Here is a tiny trained network, its code and every weight. The questions are about switching its units off for an input and a class, where a switched-off unit gives its printed mean instead of its output.

import numpy as np


def w(rows, s, z=0):
    codes = np.array(rows[::2]) - 128.0
    scale = np.full(codes.shape[1], s)
    scale[-1] = z or s
    return codes * scale


def norm(h):
    return h / np.sqrt((h * h).mean(-1, keepdims=True) + 1e-5)


def f(y):
    return y / 2 * (1 + np.tanh(0.7978845608 * (y + 0.044715 * y**3)))


def log_softmax(a):
    a = a - a.max(-1, keepdims=True)
    return a - np.log(np.exp(a).sum(-1, keepdims=True))


def net(x, mask):
    res = np.array(x, float).reshape(1, 6) / 4 @ E
    u = 0
    for l in range(3):
        y = f(norm(res) @ A[l][:, :-1].T + A[l][:, -1])
        res = res + np.where(mask[u : u + 6], y, B[l][:, -1]) @ B[l][:, :-1]
        u += 6
    return log_softmax(norm(res)[-1] @ U[:, :-1].T + U[:, -1])


A, B = {}, {}
E = w([
[121,168,165,179,242,101,109],'x0',
[115,143,162,54,157,157,196],'x1',
[138,152,170,87,157,126,155],'x2',
[163,84,211,113,66,255,96],'x3',
[157,90,114,126,205,149,108],'x4',
[245,214,161,23,117,85,132],'x5',
],0.0052)
A[0] = w([
[139,101,151,255,152,138,94,85],'L0N1',
[138,126,79,181,161,170,135,80],'L0N2',
[117,199,136,129,95,152,153,54],'L0N3',
[109,156,199,110,99,100,97,4],'L0N4',
[99,168,74,135,64,62,127,159],'L0N5',
[125,141,105,115,168,114,159,156],'L0N6',
],0.0081,0.0019)
B[0] = w([
[31,82,219,130,76,248,23,221],'L0N1',
[167,167,140,100,140,92,54,150],'L0N2',
[98,52,90,94,108,179,87,144],'L0N3',
[148,41,97,61,122,185,127,135],'L0N4',
[17,82,254,138,187,65,138,253],'L0N5',
[83,201,235,130,115,172,121,180],'L0N6',
],0.0046,0.0035)
A[1] = w([
[100,119,73,112,118,2,196,255],'L1N1',
[181,182,105,190,137,88,14,161],'L1N2',
[74,163,167,143,192,193,129,183],'L1N3',
[59,113,122,159,171,186,87,151],'L1N4',
[153,149,242,101,114,133,38,111],'L1N5',
[179,84,113,61,178,153,128,232],'L1N6',
],0.006,0.0022)
B[1] = w([
[69,5,186,139,158,144,121,254],'L1N1',
[73,124,96,124,77,62,177,179],'L1N2',
[112,73,208,211,101,55,127,228],'L1N3',
[179,107,140,103,171,3,54,210],'L1N4',
[128,153,79,29,119,115,143,220],'L1N5',
[64,118,60,178,69,56,151,193],'L1N6',
],0.0065,0.0038)
A[2] = w([
[174,133,154,135,93,184,132,151],'L2N1',
[97,110,195,125,185,124,115,175],'L2N2',
[116,94,150,253,141,132,101,215],'L2N3',
[153,145,122,122,186,115,152,116],'L2N4',
[140,85,131,122,109,99,57,152],'L2N5',
[101,142,139,96,120,103,163,248],'L2N6',
],0.013,0.0017)
B[2] = w([
[150,241,154,32,91,5,128,154],'L2N1',
[23,105,191,210,123,223,3,255],'L2N2',
[69,176,249,106,161,62,114,242],'L2N3',
[152,160,116,226,181,115,31,138],'L2N4',
[59,64,213,102,184,87,116,197],'L2N5',
[64,75,134,157,78,44,65,194],'L2N6',
],0.0052,0.0094)
U = w([
[188,162,108,61,67,121,139,173],'0',
[57,107,210,159,148,106,81,180],'1',
[127,103,59,129,128,154,168,84],'2',
[153,119,88,170,177,168,186,39],'3',
[247,127,90,208,173,247,161,2],'4',
[186,177,77,193,186,105,117,80],'5',
],0.014,0.0079)

Each question gives the input, the list of numbers given to net, and the class t.
The units are the neurons (one row each of A and B). Each row of codes is followed by its name. A weight is (code - 128) times the scale printed after its matrix; where a second scale follows, it is the last column's (A, B and U).
mask holds one flag per neuron, layer by layer. A switched-off neuron (its flag False) gives its mean, the last column of its row in B, instead of its output. The means were averaged over made-up inputs and are rounded, as every weight is.
A unit's drop is (log p(t) with every unit on - log p(t) with that unit switched off) / (log p(t) with every unit on - log p(t) with every unit switched off).
The circuit of an input: a set's keep is (log p(t) with only the set's units on - log p(t) with every unit switched off) / (log p(t) with every unit on - log p(t) with every unit switched off). Starting from the 12 units with the biggest drops (on a tie, the unit counted first), units are removed one at a time, each time the one whose removal leaves the highest keep (on an exact tie, the one counted first), for as long as the keep stays at least 0.8.
units of the circuit, in order: the units of the circuit, biggest drop first
unit that matters most: the unit with the biggest drop
top k neurons: the k neurons with the biggest drops, biggest first
top k neurons in layer l: the k neurons of layer l with the biggest drops, biggest first
drop of u: that unit's drop, to one decimal
input [0,8,7,-1,-6,6], class 0: top 2 neurons : [L2N2 L0N5]
input [4,6,-1,4,1,3], class 0: top 3 neurons : [L0N5 L1N1 L2N2]
input [-4,1,5,-3,3,5], class 0: units of the circuit, in order : [L2N2 L0N5 L1N3]
input [-8,8,2,-2,-8,8], class 0: unit that matters most : L2N2
input [-1,-1,5,3,0,0], class 0: top 2 neurons : [L2N2 L0N5]
input [6,-6,3,-2,7,4], class 5: top 2 neurons : [L1N1 L0N5]
input [5,-5,3,1,-5,5], class 0: top 2 neurons : [L2N2 L1N5]
input [-1,0,-4,-1,5,3], class 2: top 3 neurons in layer 1 : [L1N3 L1N4 L1N6]
input [-8,-3,-1,4,7,0], class 0: top 2 neurons in layer 2 : [L2N2 L2N1]
input [4,-1,0,1,1,4], class 5: drop of L2N5 : 0.2
input [-8,8,-6,5,-3,6], class 0: drop of L2N1 : 0.0
input [1,-5,-1,1,5,7], class 0: drop of L2N2 : 0.2
